Below are the code and all the weights of a small trained network. Each question names an input and a target symbol and asks about switching units off, where a switched-off unit gives its printed mean instead of its output.

import numpy as np


def w(rows, s, z=0):
    codes = np.array(rows[::2]) - 128.0
    scale = np.full(codes.shape[1], s)
    scale[-1] = z or s
    return codes * scale


def norm(h):
    return h / np.sqrt((h * h).mean(-1, keepdims=True) + 1e-5)


def f(y):
    return y / 2 * (1 + np.tanh(0.7978845608 * (y + 0.044715 * y**3)))


def softmax(a):
    e = np.exp(a - a.max(-1, keepdims=True))
    return e / e.sum(-1, keepdims=True)


def log_softmax(a):
    a = a - a.max(-1, keepdims=True)
    return a - np.log(np.exp(a).sum(-1, keepdims=True))


def net(x, mask):
    ids = ['βδζηθλξτφψω'.index(c) for c in x.split()]
    T = len(ids)
    res = E[ids] + P[:T]
    u = 0
    for l in range(3):
        q, k, v = (norm(res) @ M[l].T for M in (Q, K, V))
        z = softmax(np.where(np.tri(T) > 0, q @ k.T / 3**0.5, -1e9)) @ v
        res = res + np.where(mask[u], z, O[l][:, -1]) @ O[l][:, :-1]
        u += 1
        y = f(norm(res) @ A[l][:, :-1].T + A[l][:, -1])
        res = res + np.where(mask[u : u + 4], y, B[l][:, -1]) @ B[l][:, :-1]
        u += 4
    return log_softmax(norm(res)[-1] @ U[:, :-1].T + U[:, -1])


Q, K, V, O, A, B = {}, {}, {}, {}, {}, {}
E = w([
[101,76,181,207],'β',
[171,146,118,151],'δ',
[160,77,100,115],'ζ',
[252,86,165,137],'η',
[131,128,162,119],'θ',
[148,119,73,90],'λ',
[110,68,122,87],'ξ',
[153,46,151,112],'τ',
[111,138,103,119],'φ',
[179,122,147,78],'ψ',
[74,84,85,133],'ω',
],0.025)
P = w([
[241,56,191,118],'0',
[193,83,188,133],'1',
[174,89,183,137],'2',
[168,137,200,155],'3',
[89,108,169,116],'4',
[68,126,160,118],'5',
[63,142,150,141],'6',
[30,147,125,129],'7',
[13,166,124,123],'8',
[3,156,109,125],'9',
[47,105,154,110],'10',
],0.0047)
Q[0] = w([
[1,164,165,132],'L0H1',
[182,24,110,214],'L0H1',
[145,138,119,15],'L0H1',
],0.0083)
K[0] = w([
[55,201,46,168],'L0H1',
[102,194,37,75],'L0H1',
[253,31,162,122],'L0H1',
],0.0052)
V[0] = w([
[205,2,127,129],'L0H1',
[158,130,175,150],'L0H1',
[111,213,82,43],'L0H1',
],0.0073)
O[0] = w([
[242,190,190,90,254],'L0H1',
[175,254,200,94,161],'L0H1',
[137,203,177,174,36],'L0H1',
],0.007,0.0078)
A[0] = w([
[124,185,5,24,234],'L0N1',
[86,53,255,65,103],'L0N2',
[63,99,139,247,4],'L0N3',
[28,144,79,97,204],'L0N4',
],0.0073,0.0019)
B[0] = w([
[192,255,167,194,167],'L0N1',
[231,208,117,172,254],'L0N2',
[192,87,31,219,166],'L0N3',
[121,110,123,75,119],'L0N4',
],0.0086,0.0054)
Q[1] = w([
[157,119,100,95],'L1H1',
[124,100,3,125],'L1H1',
[40,175,81,154],'L1H1',
],0.013)
K[1] = w([
[85,68,58,134],'L1H1',
[240,111,97,40],'L1H1',
[130,106,233,2],'L1H1',
],0.0061)
V[1] = w([
[142,102,150,175],'L1H1',
[198,114,112,135],'L1H1',
[158,80,115,249],'L1H1',
],0.012)
O[1] = w([
[44,101,21,111,195],'L1H1',
[198,17,191,220,215],'L1H1',
[163,153,2,174,253],'L1H1',
],0.0052,0.011)
A[1] = w([
[141,52,96,145,254],'L1N1',
[76,167,255,92,133],'L1N2',
[77,74,164,210,54],'L1N3',
[165,218,52,80,50],'L1N4',
],0.0087,0.00082)
B[1] = w([
[141,222,112,97,253],'L1N1',
[196,12,200,163,114],'L1N2',
[117,87,27,104,180],'L1N3',
[171,42,132,169,220],'L1N4',
],0.012,0.0036)
Q[2] = w([
[160,160,133,112],'L2H1',
[227,64,44,132],'L2H1',
[187,86,69,244],'L2H1',
],0.012)
K[2] = w([
[146,131,116,175],'L2H1',
[6,94,88,155],'L2H1',
[84,119,132,168],'L2H1',
],0.017)
V[2] = w([
[79,97,23,82],'L2H1',
[165,38,83,154],'L2H1',
[41,2,65,189],'L2H1',
],0.0076)
O[2] = w([
[74,215,149,125,125],'L2H1',
[95,61,155,248,254],'L2H1',
[99,90,162,194,201],'L2H1',
],0.014,0.0068)
A[2] = w([
[62,252,155,157,194],'L2N1',
[222,87,254,120,254],'L2N2',
[126,148,39,254,162],'L2N3',
[240,214,159,84,107],'L2N4',
],0.0088,0.0059)
B[2] = w([
[119,192,225,87,134],'L2N1',
[5,141,77,146,254],'L2N2',
[101,130,142,163,246],'L2N3',
[104,200,189,125,150],'L2N4',
],0.012)
U = w([
[128,141,48,104,253],'β',
[81,131,101,124,45],'δ',
[73,54,216,117,41],'ζ',
[120,206,78,146,129],'η',
[184,239,87,155,94],'θ',
[72,134,83,77,165],'λ',
[51,237,181,137,90],'ξ',
[158,110,55,233,132],'τ',
[248,159,190,163,100],'φ',
[111,44,88,94,72],'ψ',
[145,148,189,96,248],'ω',
],0.015,0.005)

Each question gives the input, a string of symbols that net reads in full, and the target symbol t.
The units are the heads (3 rows each of Q, K, V and O) and the neurons (one row each of A and B). Each row of codes is followed by its name. A weight is (code - 128) times the scale printed after its matrix; where a second scale follows, it is the last column's (O, A, B and U).
mask holds one flag per unit, layer by layer, with each layer's heads first. A switched-off unit (its flag False) gives its mean, the last column of its rows in O or B, instead of its output. The means were averaged over made-up inputs and are rounded, as every weight is.
A unit's drop is (log p(t) with every unit on - log p(t) with that unit switched off) / (log p(t) with every unit on - log p(t) with every unit switched off).
The circuit of an input: a set's keep is (log p(t) with only the set's units on - log p(t) with every unit switched off) / (log p(t) with every unit on - log p(t) with every unit switched off). Starting from the 12 units with the biggest drops (on a tie, the unit counted first), units are removed one at a time, each time the one whose removal leaves the highest keep (on an exact tie, the one counted first), for as long as the keep stays at least 0.8.
units of the circuit, in order: the units of the circuit, biggest drop first
most important unit: the unit with the biggest drop
k most important neurons: the k neurons with the biggest drops, biggest first
top k neurons in layer l: the k neurons of layer l with the biggest drops, biggest first
drop of u: that unit's drop, to one decimal
input β β β β λ τ τ θ ω ξ, target ξ: units of the circuit, in order : [L2H1 L2N1 L1N1]
input ψ λ η, target φ: units of the circuit, in order : [L2H1 L1H1]
input η ξ ξ, target λ: top 2 neurons in layer 1 : [L1N4 L1N1]
input ζ β ω η, target ξ: most important unit : L0H1
input θ ψ τ, target ψ: units of the circuit, in order : [L1H1 L2H1 L0N3 L1N4]
input θ θ ξ η τ ψ ψ η, target φ: units of the circuit, in order : [L2H1 L1H1 L0N3]
input η ψ λ, target θ: units of the circuit, in order : [L2H1 L0N1]
input τ ψ ζ, target β: 4 most important neurons : [L2N2 L1N4 L2N3 L0N2]
input δ ζ δ ξ λ ψ τ ξ, target λ: units of the circuit, in order : [L1H1 L2H1 L0N3 L1N4]
input β η δ δ β η ω τ θ, target ξ: units of the circuit, in order : [L2H1 L0N2 L2N1]
input θ τ λ λ, target θ: top 3 neurons in layer 2 : [L2N4 L2N2 L2N3]
input δ λ θ, target ζ: top 3 neurons in layer 0 : [L0N3 L0N1 L0N2]
input θ η ψ η β ω, target ξ: 3 most important neurons : [L1N3 L2N1 L1N1]
input ψ λ θ θ ξ ξ ξ θ, target ζ: 3 most important neurons : [L0N3 L1N2 L1N1]
input ζ β η ξ τ τ ζ ω τ, target ξ: most important neuron : [L0N2]
input ψ ξ η ω η δ θ, target ξ: top 2 neurons in layer 1 : [L1N4 L1N1]
input θ ψ ψ, target ω: top 2 neurons in layer 1 : [L1N4 L1N2]
input λ ξ ψ, target ω: top 3 neurons in layer 1 : [L1N4 L1N2 L1N1]
input δ ζ δ η ζ, target β: top 3 neurons in layer 2 : [L2N2 L2N3 L2N1]
input λ ψ τ, target ψ: top 2 neurons in layer 0 : [L0N3 L0N1]
input θ φ δ, target β: top 2 neurons in layer 2 : [L2N3 L2N2]
input δ β β ω ζ, target ξ: top 2 neurons in layer 0 : [L0N2 L0N4]
input τ β ω θ δ, target ξ: top neuron in layer 2 : [L2N1]
input λ ξ η ψ β ω η ω ζ, target ξ: top 2 neurons in layer 0 : [L0N4 L0N2]
input τ θ η θ ψ ω, target ξ: top 2 neurons in layer 1 : [L1N3 L1N1]
input η ω ψ ω ζ ξ, target ξ: drop of L0H1 : 0.3
